Below are the code and all the weights of a small trained network. Each question names an input and a class and asks about switching units off, where a switched-off unit gives its printed mean instead of its output.

import numpy as np


def w(rows, s, z=0):
    codes = np.array(rows[::2]) - 128.0
    scale = np.full(codes.shape[1], s)
    scale[-1] = z or s
    return codes * scale


def norm(h):
    return h / np.sqrt((h * h).mean(-1, keepdims=True) + 1e-5)


def f(y):
    return np.maximum(y, 0)


def log_softmax(a):
    a = a - a.max(-1, keepdims=True)
    return a - np.log(np.exp(a).sum(-1, keepdims=True))


def net(x, mask):
    res = np.array(x, float).reshape(1, 3) / 4 @ E
    u = 0
    for l in range(2):
        y = f(norm(res) @ A[l][:, :-1].T + A[l][:, -1])
        res = res + np.where(mask[u : u + 3], y, B[l][:, -1]) @ B[l][:, :-1]
        u += 3
    return log_softmax(norm(res)[-1] @ U[:, :-1].T + U[:, -1])


A, B = {}, {}
E = w([
[136,144,28,2,99,180,244,91],'x0',
[129,72,78,125,205,105,107,85],'x1',
[64,38,96,209,108,216,193,160],'x2',
],0.0063)
A[0] = w([
[149,65,68,140,254,79,119,109,87],'0.n1',
[134,139,68,68,105,143,139,136,85],'0.n2',
[109,142,213,149,174,122,124,107,253],'0.n3',
],0.007,0.0044)
B[0] = w([
[152,221,223,208,148,96,175,80,204],'0.n1',
[107,109,85,156,2,53,33,88,202],'0.n2',
[70,107,18,78,66,120,139,162,253],'0.n3',
],0.0096,0.0055)
A[1] = w([
[202,187,168,2,182,82,31,154,6],'1.n1',
[113,82,213,156,147,68,63,229,30],'1.n2',
[155,187,157,118,34,147,142,243,85],'1.n3',
],0.0086,0.0021)
B[1] = w([
[92,52,160,175,134,186,177,186,235],'1.n1',
[192,162,93,6,72,158,191,82,207],'1.n2',
[153,139,164,163,208,97,122,78,253],'1.n3',
],0.013,0.0059)
U = w([
[157,142,66,8,39,131,172,93,147],'0',
[111,43,149,181,120,226,188,195,247],'1',
[168,191,170,167,163,105,167,65,200],'2',
[70,139,111,186,123,62,76,105,185],'3',
[156,159,104,147,132,157,61,189,27],'4',
[147,156,107,133,158,176,112,189,2],'5',
[104,120,122,110,162,182,37,137,36],'6',
[131,153,114,113,164,180,64,152,11],'7',
],0.014,0.0059)

Each question gives the input, the list of numbers given to net, and the class t.
The units are the neurons (one row each of A and B). Each row of codes is followed by its name. A weight is (code - 128) times the scale printed after its matrix; where a second scale follows, it is the last column's (A, B and U).
mask holds one flag per neuron, layer by layer. A switched-off neuron (its flag False) gives its mean, the last column of its row in B, instead of its output. The means were averaged over made-up inputs and are rounded, as every weight is.
A unit's drop is (log p(t) with every unit on - log p(t) with that unit switched off) / (log p(t) with every unit on - log p(t) with every unit switched off).
The circuit of an input: a set's keep is (log p(t) with only the set's units on - log p(t) with every unit switched off) / (log p(t) with every unit on - log p(t) with every unit switched off). Starting from all 6 units, units are removed one at a time, each time the one whose removal leaves the highest keep (on an exact tie, the one counted first), for as long as the keep stays at least 0.8.
units of the circuit, in order: the units of the circuit, biggest drop first
unit that matters most: the unit with the biggest drop
k most important neurons: the k neurons with the biggest drops, biggest first
top k neurons in layer l: the k neurons of layer l with the biggest drops, biggest first
drop of u: that unit's drop, to one decimal
input [1,-5,4], class 2: unit that matters most => 1.n3
input [2,0,0], class 3: 3 most important neurons => [0.n2 1.n2 0.n3]
input [2,0,1], class 3: top 2 neurons in layer 0 => [0.n2 0.n3]
input [3,-1,2], class 3: 2 most important neurons => [1.n2 0.n2]
input [-7,-6,-1], class 0: 2 most important neurons => [1.n2 0.n1]
input [-2,-3,-3], class 3: units of the circuit, in order => [0.n3 1.n2]
input [-7,-8,7], class 2: units of the circuit, in order => [1.n3 1.n1]
input [-4,-4,4], class 0: 2 most important neurons => [1.n2 1.n1]
input [7,-8,-5], class 2: 2 most important neurons => [1.n3 0.n3]
input [2,-5,-2], class 2: 2 most important neurons => [1.n3 0.n3]
input [7,8,-5], class 2: 2 most important neurons => [0.n1 0.n3]
input [-4,-7,5], class 2: 2 most important neurons => [1.n3 1.n1]
input [-2,-4,-4], class 1: 4 most important neurons => [0.n2 1.n1 0.n1 1.n2]
input [-2,2,-6], class 1: most important neuron => [1.n1]
input [3,-4,-3], class 2: top 2 neurons in layer 1 => [1.n3 1.n2]
input [-8,1,8], class 0: units of the circuit, in order => [1.n2 1.n1]
input [-4,6,-6], class 1: 3 most important neurons => [1.n1 0.n2 1.n3]
input [3,6,-6], class 1: top 2 neurons in layer 1 => [1.n1 1.n3]
input [-5,-5,-3], class 0: 2 most important neurons => [1.n2 0.n1]
input [-3,3,3], class 3: units of the circuit, in order => [1.n1]
input [2,-7,6], class 2: units of the circuit, in order => [1.n3 1.n1]
input [-6,-2,-8], class 1: 2 most important neurons => [1.n1 0.n2]
input [6,-7,-1], class 2: 2 most important neurons => [1.n3 0.n3]
input [3,-3,1], class 3: units of the circuit, in order => [1.n2 0.n2]
input [-6,-5,-2], class 0: 2 most important neurons => [1.n2 0.n1]
input [-2,-8,6], class 2: top 2 neurons in layer 1 => [1.n3 1.n1]
input [3,-8,0], class 2: units of the circuit, in order => [1.n3]
input [-4,4,4], class 0: drop of 0.n1 => -0.1
input [-7,5,2], class 0: drop of 1.n2 => 0.9
input [-2,2,-8], class 1: drop of 1.n1 => 0.9
